Below are the code and all the weights of a small trained network. Each question names an input and a class and asks about switching units off, where a switched-off unit gives its printed mean instead of its output.

import numpy as np


def w(rows, s, z=0):
    codes = np.array(rows[::2]) - 128.0
    scale = np.full(codes.shape[1], s)
    scale[-1] = z or s
    return codes * scale


def norm(h):
    return h / np.sqrt((h * h).mean(-1, keepdims=True) + 1e-5)


def f(y):
    return y / 2 * (1 + np.tanh(0.7978845608 * (y + 0.044715 * y**3)))


def log_softmax(a):
    a = a - a.max(-1, keepdims=True)
    return a - np.log(np.exp(a).sum(-1, keepdims=True))


def net(x, mask):
    res = np.array(x, float).reshape(1, 2) / 4 @ E
    u = 0
    for l in range(2):
        y = f(norm(res) @ A[l][:, :-1].T + A[l][:, -1])
        res = res + np.where(mask[u : u + 13], y, B[l][:, -1]) @ B[l][:, :-1]
        u += 13
    return log_softmax(norm(res)[-1] @ U[:, :-1].T + U[:, -1])


A, B = {}, {}
E = w([
[114,86,139,9,80,147,91,43,131],'x0',
[40,75,150,159,147,72,92,165,103],'x1',
],0.013)
A[0] = w([
[110,159,96,202,130,106,152,127,128,148],'L0N0',
[128,113,129,118,150,130,210,165,98,102],'L0N1',
[202,174,152,131,89,128,130,100,161,194],'L0N2',
[3,127,133,154,171,118,138,104,121,131],'L0N3',
[161,149,136,128,192,90,146,150,79,14],'L0N4',
[88,157,118,105,147,79,153,129,162,79],'L0N5',
[80,149,135,123,112,196,127,163,164,64],'L0N6',
[187,74,113,163,162,116,94,131,141,86],'L0N7',
[112,113,67,145,105,184,115,167,121,6],'L0N8',
[158,62,177,89,80,196,121,110,99,191],'L0N9',
[128,115,161,86,59,109,128,135,62,97],'L0N10',
[124,130,136,126,136,88,152,95,172,130],'L0N11',
[116,123,229,72,129,158,100,137,130,107],'L0N12',
],0.008,0.0027)
B[0] = w([
[130,50,100,3,157,135,146,100,27,206],'L0N0',
[175,104,151,80,192,119,106,119,87,142],'L0N1',
[126,110,153,188,122,34,21,113,122,236],'L0N2',
[175,193,81,165,152,114,72,44,155,217],'L0N3',
[118,128,135,65,188,186,133,108,96,144],'L0N4',
[172,138,129,96,168,109,205,40,170,122],'L0N5',
[110,146,163,118,123,84,152,120,129,115],'L0N6',
[107,170,115,66,154,150,125,136,146,128],'L0N7',
[88,162,117,73,174,134,148,119,209,111],'L0N8',
[165,100,161,172,193,141,171,199,71,253],'L0N9',
[171,145,127,99,120,126,101,173,93,172],'L0N10',
[134,107,155,233,135,185,101,57,44,131],'L0N11',
[142,129,104,135,144,149,124,172,66,182],'L0N12',
],0.0062,0.0057)
A[1] = w([
[208,190,126,147,67,174,159,96,229,9],'L1N0',
[202,143,105,122,126,139,171,120,151,41],'L1N1',
[138,191,84,204,151,113,89,177,144,93],'L1N2',
[16,137,125,145,126,86,123,153,151,83],'L1N3',
[89,82,116,67,67,194,94,82,107,3],'L1N4',
[118,204,129,184,155,119,193,173,134,116],'L1N5',
[134,168,96,99,155,161,127,131,93,80],'L1N6',
[151,133,170,181,92,140,92,202,88,81],'L1N7',
[84,132,112,117,111,116,123,190,75,115],'L1N8',
[129,165,75,43,136,97,157,61,127,157],'L1N9',
[97,109,182,53,61,168,129,99,119,89],'L1N10',
[110,123,85,174,149,137,251,189,147,57],'L1N11',
[13,77,169,152,136,77,113,123,207,53],'L1N12',
],0.011,0.0029)
B[1] = w([
[34,220,132,239,80,23,72,34,67,235],'L1N0',
[92,117,132,193,91,69,87,52,122,198],'L1N1',
[128,111,146,28,158,170,129,149,151,254],'L1N2',
[179,194,116,199,2,99,62,62,127,189],'L1N3',
[138,130,128,137,136,175,232,161,127,242],'L1N4',
[144,76,166,90,72,168,195,130,44,212],'L1N5',
[96,136,146,172,113,125,99,147,176,170],'L1N6',
[45,124,78,116,186,133,71,136,195,186],'L1N7',
[188,169,127,99,79,148,99,51,171,189],'L1N8',
[47,83,76,127,194,145,14,200,187,184],'L1N9',
[163,137,177,100,167,132,225,232,146,231],'L1N10',
[158,76,181,21,110,193,204,177,207,200],'L1N11',
[135,197,131,197,128,106,140,68,128,198],'L1N12',
],0.0082,0.0061)
U = w([
[185,108,221,52,120,201,242,189,91,202],'0',
[143,209,171,238,65,54,81,8,81,221],'1',
[113,97,86,94,246,161,23,150,191,130],'2',
[109,121,38,190,82,128,200,126,200,3],'3',
[138,120,61,162,102,108,176,124,161,5],'4',
],0.013,0.0043)

Each question gives the input, the list of numbers given to net, and the class t.
The units are the neurons (one row each of A and B). Each row of codes is followed by its name. A weight is (code - 128) times the scale printed after its matrix; where a second scale follows, it is the last column's (A, B and U).
mask holds one flag per neuron, layer by layer. A switched-off neuron (its flag False) gives its mean, the last column of its row in B, instead of its output. The means were averaged over made-up inputs and are rounded, as every weight is.
A unit's drop is (log p(t) with every unit on - log p(t) with that unit switched off) / (log p(t) with every unit on - log p(t) with every unit switched off).
The circuit of an input: a set's keep is (log p(t) with only the set's units on - log p(t) with every unit switched off) / (log p(t) with every unit on - log p(t) with every unit switched off). Starting from the 12 units with the biggest drops (on a tie, the unit counted first), units are removed one at a time, each time the one whose removal leaves the highest keep (on an exact tie, the one counted first), for as long as the keep stays at least 0.8.
circuit, biggest first: the units of the circuit, biggest drop first
unit that matters most: the unit with the biggest drop
k most important neurons: the k neurons with the biggest drops, biggest first
top k neurons in layer l: the k neurons of layer l with the biggest drops, biggest first
drop when u is switched off: that unit's drop, to one decimal
input [-8,7], class 0: circuit, biggest first	(L1N11 L1N5)
input [-5,-6], class 1: circuit, biggest first	(L1N0)
input [5,-6], class 1: 2 most important neurons	(L0N0 L1N0)
input [-7,6], class 0: circuit, biggest first	(L1N5 L1N11)
input [-6,6], class 0: 2 most important neurons	(L0N2 L1N11)
input [8,8], class 0: top 3 neurons in layer 1	(L1N10 L1N0 L1N4)
input [-3,-3], class 2: 3 most important neurons	(L0N9 L1N0 L0N0)
input [2,-3], class 2: top 3 neurons in layer 0	(L0N2 L0N9 L0N3)
input [2,3], class 2: 2 most important neurons	(L0N3 L1N0)
input [-3,1], class 2: 2 most important neurons	(L0N0 L0N9)
input [-2,-3], class 2: 2 most important neurons	(L0N2 L1N0)
input [-1,-2], class 2: drop when L0N2 is switched off	0.3
input [-3,-5], class 1: drop when L0N4 is switched off	0.0
input [-4,-5], class 1: unit that matters most	L0N9
input [1,0], class 2: drop when L1N7 is switched off	0.9
